Below is a small trained network, with its code and all its weights. Each question gives an input and a target symbol and asks what happens when units are switched off, that is, made to give their printed mean instead of their output.

import numpy as np


def w(rows, s, z=0):
    codes = np.array(rows[::2]) - 128.0
    scale = np.full(codes.shape[1], s)
    scale[-1] = z or s
    return codes * scale


def norm(h):
    return h / np.sqrt((h * h).mean(-1, keepdims=True) + 1e-5)


def f(y):
    return np.maximum(y, 0)


def softmax(a):
    e = np.exp(a - a.max(-1, keepdims=True))
    return e / e.sum(-1, keepdims=True)


def log_softmax(a):
    a = a - a.max(-1, keepdims=True)
    return a - np.log(np.exp(a).sum(-1, keepdims=True))


def net(x, mask):
    ids = ['ΞΠΩβλψ'.index(c) for c in x.split()]
    T = len(ids)
    res = E[ids] + P[:T]
    u = 0
    for l in range(2):
        q, k, v = (norm(res) @ M[l].T for M in (Q, K, V))
        z = softmax(np.where(np.tri(T) > 0, q @ k.T / 2**0.5, -1e9)) @ v
        res = res + np.where(mask[u], z, O[l][:, -1]) @ O[l][:, :-1]
        u += 1
        y = f(norm(res) @ A[l][:, :-1].T + A[l][:, -1])
        res = res + np.where(mask[u : u + 16], y, B[l][:, -1]) @ B[l][:, :-1]
        u += 16
    return log_softmax(norm(res)[-1] @ U[:, :-1].T + U[:, -1])


Q, K, V, O, A, B = {}, {}, {}, {}, {}, {}
E = w([
[155,102,126,7,98,59,111],'Ξ',
[118,15,223,219,141,58,45],'Π',
[193,97,29,105,180,49,144],'Ω',
[132,210,25,149,73,88,145],'β',
[98,30,157,71,127,138,145],'λ',
[244,215,152,62,124,147,197],'ψ',
],0.015)
P = w([
[147,129,78,151,131,182,90],'0',
[122,105,119,52,206,159,148],'1',
[167,164,139,177,163,171,204],'2',
[127,114,106,134,93,139,92],'3',
[57,106,134,20,232,148,145],'4',
[175,143,159,150,129,74,203],'5',
[112,115,119,136,54,133,114],'6',
[11,136,168,9,214,95,134],'7',
[148,157,180,146,96,41,158],'8',
[116,80,133,99,83,145,76],'9',
],0.012)
Q[0] = w([
[66,134,185,1,239,38,160],'0.h1',
[159,134,61,128,40,35,210],'0.h1',
],0.0087)
K[0] = w([
[136,1,197,97,73,144,180],'0.h1',
[39,216,78,111,116,94,155],'0.h1',
],0.0089)
V[0] = w([
[184,121,232,126,243,86,21],'0.h1',
[253,153,33,146,160,202,59],'0.h1',
],0.0042)
O[0] = w([
[170,238,122,112,74,29,116,2],'0.h1',
[164,162,146,9,146,25,2,138],'0.h1',
],0.0079,0.0034)
A[0] = w([
[169,197,190,99,19,162,7,203],'0.n1',
[197,133,88,183,114,65,41,121],'0.n2',
[144,119,248,119,157,79,229,199],'0.n3',
[94,119,66,86,116,107,78,130],'0.n4',
[77,125,81,116,136,83,116,40],'0.n5',
[149,155,79,243,229,84,179,102],'0.n6',
[134,199,156,195,185,171,111,111],'0.n7',
[98,119,188,237,59,106,62,130],'0.n8',
[218,77,82,104,85,122,54,111],'0.n9',
[225,171,188,213,107,169,136,83],'0.n10',
[144,176,122,163,193,255,147,135],'0.n11',
[145,146,125,56,106,108,158,189],'0.n12',
[78,120,101,224,115,112,51,99],'0.n13',
[96,164,44,116,138,18,139,62],'0.n14',
[48,249,90,97,150,135,161,98],'0.n15',
[132,137,136,230,107,163,179,6],'0.n16',
],0.0086,0.0024)
B[0] = w([
[63,89,91,178,160,115,183,182],'0.n1',
[121,169,98,170,96,177,179,201],'0.n2',
[171,215,114,131,165,131,127,218],'0.n3',
[141,141,211,142,138,120,120,226],'0.n4',
[133,127,146,147,155,150,109,181],'0.n5',
[84,115,114,152,98,109,105,194],'0.n6',
[168,151,182,135,130,171,71,137],'0.n7',
[106,124,137,109,225,98,130,170],'0.n8',
[155,46,61,153,83,117,176,219],'0.n9',
[147,2,206,93,96,100,136,152],'0.n10',
[139,139,101,157,94,68,180,162],'0.n11',
[83,132,85,179,144,131,123,219],'0.n12',
[81,146,93,84,144,170,168,173],'0.n13',
[145,145,140,56,140,127,58,254],'0.n14',
[129,81,135,104,124,133,90,222],'0.n15',
[118,134,110,128,38,72,121,151],'0.n16',
],0.0099,0.0066)
Q[1] = w([
[153,78,143,200,82,177,146],'1.h1',
[179,248,150,178,128,88,69],'1.h1',
],0.013)
K[1] = w([
[253,12,181,153,129,163,127],'1.h1',
[214,183,90,2,59,157,170],'1.h1',
],0.0066)
V[1] = w([
[165,125,72,95,2,190,130],'1.h1',
[168,112,149,192,66,138,167],'1.h1',
],0.008)
O[1] = w([
[129,170,246,98,46,162,132,133],'1.h1',
[159,169,122,141,106,84,43,3],'1.h1',
],0.012,0.003)
A[1] = w([
[156,97,254,68,152,138,99,91],'1.n1',
[157,78,133,174,113,110,214,177],'1.n2',
[121,86,210,136,176,78,6,166],'1.n3',
[58,155,86,148,75,238,107,36],'1.n4',
[22,167,97,120,132,72,172,91],'1.n5',
[155,204,174,88,194,144,139,120],'1.n6',
[110,105,100,96,114,8,92,254],'1.n7',
[229,113,150,154,120,89,135,86],'1.n8',
[184,114,115,183,130,34,124,59],'1.n9',
[95,203,121,66,158,99,63,58],'1.n10',
[89,143,190,106,91,152,144,184],'1.n11',
[126,54,146,176,91,158,172,156],'1.n12',
[165,151,202,147,157,179,134,107],'1.n13',
[97,110,203,78,141,153,95,209],'1.n14',
[136,236,127,141,129,137,57,127],'1.n15',
[174,182,109,150,197,87,163,131],'1.n16',
],0.0091,0.0032)
B[1] = w([
[121,146,83,195,99,114,55,199],'1.n1',
[98,145,120,149,163,86,89,229],'1.n2',
[158,210,88,4,90,154,61,179],'1.n3',
[158,114,139,100,133,160,132,205],'1.n4',
[170,130,174,143,136,154,117,212],'1.n5',
[134,84,159,82,77,171,121,187],'1.n6',
[122,103,179,116,136,102,158,255],'1.n7',
[126,125,143,209,147,144,139,163],'1.n8',
[87,129,149,130,150,194,130,173],'1.n9',
[152,168,163,165,203,154,100,175],'1.n10',
[103,102,94,130,178,100,137,216],'1.n11',
[175,213,137,71,136,149,117,217],'1.n12',
[123,45,120,133,83,110,100,155],'1.n13',
[118,124,85,209,166,109,98,223],'1.n14',
[127,122,102,151,195,124,181,154],'1.n15',
[84,116,172,91,120,145,97,198],'1.n16',
],0.011,0.006)
U = w([
[121,197,137,139,127,102,2,119],'Ξ',
[87,144,164,92,73,51,119,174],'Π',
[217,103,180,173,134,118,98,4],'Ω',
[128,197,141,67,132,184,129,166],'β',
[51,71,98,182,156,134,147,128],'λ',
[143,245,133,177,153,88,149,151],'ψ',
],0.0087,0.0021)

Each question gives the input, a string of symbols that net reads in full, and the target symbol t.
The units are the heads (2 rows each of Q, K, V and O) and the neurons (one row each of A and B). Each row of codes is followed by its name. A weight is (code - 128) times the scale printed after its matrix; where a second scale follows, it is the last column's (O, A, B and U).
mask holds one flag per unit, layer by layer, with each layer's heads first. A switched-off unit (its flag False) gives its mean, the last column of its rows in O or B, instead of its output. The means were averaged over made-up inputs and are rounded, as every weight is.
A unit's drop is (log p(t) with every unit on - log p(t) with that unit switched off) / (log p(t) with every unit on - log p(t) with every unit switched off).
The circuit of an input: a set's keep is (log p(t) with only the set's units on - log p(t) with every unit switched off) / (log p(t) with every unit on - log p(t) with every unit switched off). Starting from the 12 units with the biggest drops (on a tie, the unit counted first), units are removed one at a time, each time the one whose removal leaves the highest keep (on an exact tie, the one counted first), for as long as the keep stays at least 0.8.
units of the circuit, in order: the units of the circuit, biggest drop first
unit that matters most: the unit with the biggest drop
top k neurons: the k neurons with the biggest drops, biggest first
top k neurons in layer l: the k neurons of layer l with the biggest drops, biggest first
drop of u: that unit's drop, to one decimal
input λ β Ξ β Π Ω, target λ: units of the circuit, in order -> [1.n9 0.n6]
input β λ λ λ ψ β β β Π, target Ξ: unit that matters most -> 1.n3
input λ β β λ β λ, target Π: top 3 neurons -> [0.n3 0.n9 1.n13]
input β Ξ β, target β: units of the circuit, in order -> [0.h1 1.h1 1.n14]
input β Π β β β Ξ β Ξ, target Ξ: top 4 neurons -> [0.n14 0.n2 1.n1 0.n15]
input β β β ψ, target ψ: top 3 neurons in layer 0 -> [0.n14 0.n1 0.n8]
input λ β β β Ω ψ, target Ω: top 3 neurons -> [0.n10 1.n8 1.n13]
input β β β λ λ λ Ω Ξ, target λ: top 2 neurons -> [0.n12 1.n12]
input β ψ Ξ ψ β λ, target ψ: top 2 neurons in layer 0 -> [0.n16 0.n14]
input λ Ω ψ β β λ λ β Ξ, target β: units of the circuit, in order -> [0.h1 0.n3 1.n6]
input λ λ λ, target ψ: top 4 neurons in layer 0 -> [0.n11 0.n14 0.n16 0.n4]
input Π β β β β Ξ, target β: top 2 neurons in layer 0 -> [0.n3 0.n12]
input Ξ Ω Π, target Ξ: top 2 neurons -> [0.n9 0.n10]
input β Ω β β λ β β Ξ, target Ξ: top 3 neurons -> [0.n2 1.n1 0.n6]
input Ξ β β λ β λ, target Π: top 3 neurons -> [0.n9 0.n3 1.n13]
input Ξ Ξ β ψ β β β, target β: unit that matters most -> 1.n4
input λ β ψ Ω λ ψ Ω, target Ω: top 2 neurons -> [0.n9 0.n4]
input β β Ξ β λ Ξ β Ω, target Ξ: top 4 neurons -> [0.n14 0.n2 0.n13 0.n1]
input β Π β Ξ β, target Ξ: top 2 neurons -> [0.n14 0.n15]
input Π β Ξ β β Ξ β Ξ Ω, target λ: unit that matters most -> 0.h1
input λ β λ β ψ λ β β λ ψ, target ψ: top 2 neurons in layer 0 -> [0.n1 0.n11]
input Ξ Ξ β λ Ω β β Ω, target Ξ: top 4 neurons in layer 0 -> [0.n2 0.n9 0.n14 0.n1]
input λ Π β β Ξ ψ, target Ω: top 2 neurons in layer 1 -> [1.n8 1.n13]
input λ β Ω β ψ ψ Ω, target Ω: top 3 neurons in layer 0 -> [0.n9 0.n2 0.n4]
input Π ψ ψ β β β β β, target Ξ: top 2 neurons in layer 1 -> [1.n1 1.n14]
input β λ β Ξ, target Π: drop of 1.n14 -> 0.1
input β Π β Π β β Ω Ξ β β, target λ: top neuron in layer 0 -> [0.n8]
input Π Ξ Π Ω Π Ω λ β β ψ, target λ: drop of 0.n10 -> 0.1
input β Ξ λ Π λ β Ξ, target λ: drop of 0.n8 -> 0.4
